Here is a tiny trained network, its code and every weight. The questions are about switching its units off for an input and a class, where a switched-off unit gives its printed mean instead of its output.

import numpy as np


def w(rows, s, z=0):
    codes = np.array(rows[::2]) - 128.0
    scale = np.full(codes.shape[1], s)
    scale[-1] = z or s
    return codes * scale


def f(y):
    return np.maximum(y, 0)


def log_softmax(a):
    a = a - a.max(-1, keepdims=True)
    return a - np.log(np.exp(a).sum(-1, keepdims=True))


def net(x, mask):
    res = np.array(x, float).reshape(1, 5) / 4 @ E
    y = f(res @ A[0][:, :-1].T + A[0][:, -1])
    res = res + np.where(mask, y, B[0][:, -1]) @ B[0][:, :-1]
    return log_softmax(res[-1] @ U[:, :-1].T + U[:, -1])


A, B = {}, {}
E = w([
[126,129,122,134,127,132,131,130,129,125,130,128],'x0',
[144,95,145,129,135,229,4,141,129,104,162,140],'x1',
[90,106,160,128,198,156,192,57,55,88,207,133],'x2',
[138,144,134,127,130,145,137,126,128,137,126,130],'x3',
[72,45,160,127,118,182,167,115,193,205,112,131],'x4',
],0.012)
A[0] = w([
[145,253,100,88,158,77,79,130,70,29,131,132,4],'neuron 1',
[162,122,163,110,96,147,56,106,170,110,149,166,55],'neuron 2',
[109,170,92,140,134,52,244,109,129,147,68,80,79],'neuron 3',
[141,145,164,136,101,129,140,121,117,139,141,130,87],'neuron 4',
[157,83,133,153,143,218,18,121,142,96,149,113,92],'neuron 5',
[161,102,140,114,113,144,162,135,122,108,171,110,49],'neuron 6',
[201,220,89,156,144,81,90,169,32,28,150,82,48],'neuron 7',
[43,18,161,132,126,196,180,100,210,210,79,126,45],'neuron 8',
[117,168,94,143,78,52,242,131,149,153,130,134,49],'neuron 9',
[51,98,164,152,236,138,156,20,90,77,208,127,118],'neuron 10',
[111,117,147,99,142,176,63,138,114,109,121,73,66],'neuron 11',
[105,102,105,158,100,143,124,84,157,183,161,92,35],'neuron 12',
[141,111,122,145,138,255,18,155,120,92,166,163,95],'neuron 13',
[190,172,72,109,29,112,38,217,251,184,3,108,112],'neuron 14',
[123,136,141,103,108,173,74,124,151,118,177,133,63],'neuron 15',
[109,104,145,93,204,170,178,29,44,96,221,122,117],'neuron 16',
[123,161,128,138,151,100,94,100,112,92,105,107,33],'neuron 17',
[32,50,194,109,127,179,167,116,220,217,129,110,24],'neuron 18',
[93,114,145,112,175,164,169,83,60,108,211,145,103],'neuron 19',
[128,136,158,120,94,130,135,119,134,108,124,148,80],'neuron 20',
[114,108,135,126,108,142,68,125,137,100,150,99,36],'neuron 21',
[100,173,126,119,119,33,227,82,133,142,46,104,61],'neuron 22',
],0.0078,0.0047)
B[0] = w([
[208,129,82,100,78,190,77,62,156,56,178,153,191],'neuron 1',
[95,97,123,144,153,107,190,122,111,153,125,147,158],'neuron 2',
[76,87,156,104,204,90,176,114,25,184,204,100,195],'neuron 3',
[132,126,154,117,113,135,116,150,122,130,149,117,129],'neuron 4',
[96,64,161,83,214,60,210,134,72,207,184,116,199],'neuron 5',
[118,142,105,143,141,143,114,143,101,103,121,125,136],'neuron 6',
[212,122,48,80,69,173,61,41,151,62,125,227,206],'neuron 7',
[254,174,70,93,61,169,51,31,117,82,161,209,212],'neuron 8',
[92,63,189,79,168,104,205,140,90,171,171,141,183],'neuron 9',
[88,170,165,166,79,121,97,188,181,96,35,90,234],'neuron 10',
[98,104,131,81,156,89,157,112,87,181,136,130,158],'neuron 11',
[171,139,110,94,135,118,146,134,138,54,120,152,145],'neuron 12',
[74,63,149,77,222,63,193,137,26,218,223,137,211],'neuron 13',
[41,212,186,251,84,184,85,208,197,73,42,50,249],'neuron 14',
[120,112,119,88,158,73,157,139,102,139,148,115,157],'neuron 15',
[89,159,160,214,91,178,92,199,184,140,51,64,233],'neuron 16',
[141,114,93,102,118,118,140,122,148,118,112,152,141],'neuron 17',
[205,136,40,98,62,129,91,57,157,69,151,186,204],'neuron 18',
[80,202,141,175,111,150,102,174,198,123,78,77,205],'neuron 19',
[146,108,126,136,144,128,98,129,104,144,115,109,128],'neuron 20',
[128,116,156,124,131,112,182,125,109,152,132,128,147],'neuron 21',
[84,50,134,75,208,77,179,148,95,196,178,135,193],'neuron 22',
],0.0075,0.018)
U = w([
[87,161,140,198,108,130,108,210,163,125,38,71,245],'0',
[100,104,131,99,211,87,154,137,85,183,184,111,131],'1',
[250,143,76,111,87,133,96,57,141,100,139,152,15],'2',
],0.013,0.0011)

Each question gives the input, the list of numbers given to net, and the class t.
The units are the neurons (one row each of A and B). Each row of codes is followed by its name. A weight is (code - 128) times the scale printed after its matrix; where a second scale follows, it is the last column's (A, B and U).
mask holds one flag per neuron, in row order. A switched-off neuron (its flag False) gives its mean, the last column of its row in B, instead of its output. The means were averaged over made-up inputs and are rounded, as every weight is.
A unit's drop is (log p(t) with every unit on - log p(t) with that unit switched off) / (log p(t) with every unit on - log p(t) with every unit switched off).
k most important neurons: the k neurons with the biggest drops, biggest first
drop of u: that unit's drop, to one decimal
input [-2,6,8,7,-7], class 0: most important neuron	neuron 16
input [-3,0,4,6,6], class 2: 3 most important neurons	neuron 8; neuron 14; neuron 18
input [8,-5,6,-4,2], class 0: 2 most important neurons	neuron 10; neuron 16
input [-5,3,5,6,-6], class 2: 2 most important neurons	neuron 7; neuron 14
input [-2,3,2,0,-4], class 2: 2 most important neurons	neuron 14; neuron 7
input [8,-5,7,-6,-7], class 0: 4 most important neurons	neuron 16; neuron 10; neuron 8; neuron 19
input [-1,7,-6,-7,0], class 1: 4 most important neurons	neuron 13; neuron 5; neuron 16; neuron 10
input [-8,2,3,0,-4], class 2: 3 most important neurons	neuron 14; neuron 7; neuron 1
input [-3,8,-6,-6,-8], class 1: 3 most important neurons	neuron 13; neuron 5; neuron 8
input [-4,0,6,-4,-7], class 2: 3 most important neurons	neuron 7; neuron 1; neuron 14
input [8,-7,7,0,-4], class 0: 4 most important neurons	neuron 16; neuron 10; neuron 13; neuron 19
input [-1,7,4,-1,8], class 2: 4 most important neurons	neuron 8; neuron 18; neuron 3; neuron 22
input [8,3,6,1,6], class 0: 2 most important neurons	neuron 16; neuron 10
input [-5,7,7,4,-4], class 0: 4 most important neurons	neuron 16; neuron 10; neuron 19; neuron 3
input [8,6,-4,6,0], class 1: drop of neuron 13	0.3
input [3,3,2,-3,2], class 1: drop of neuron 14	2.6
input [5,2,7,-3,0], class 0: drop of neuron 12	0.0
input [6,8,-6,-3,4], class 1: drop of neuron 5	0.3
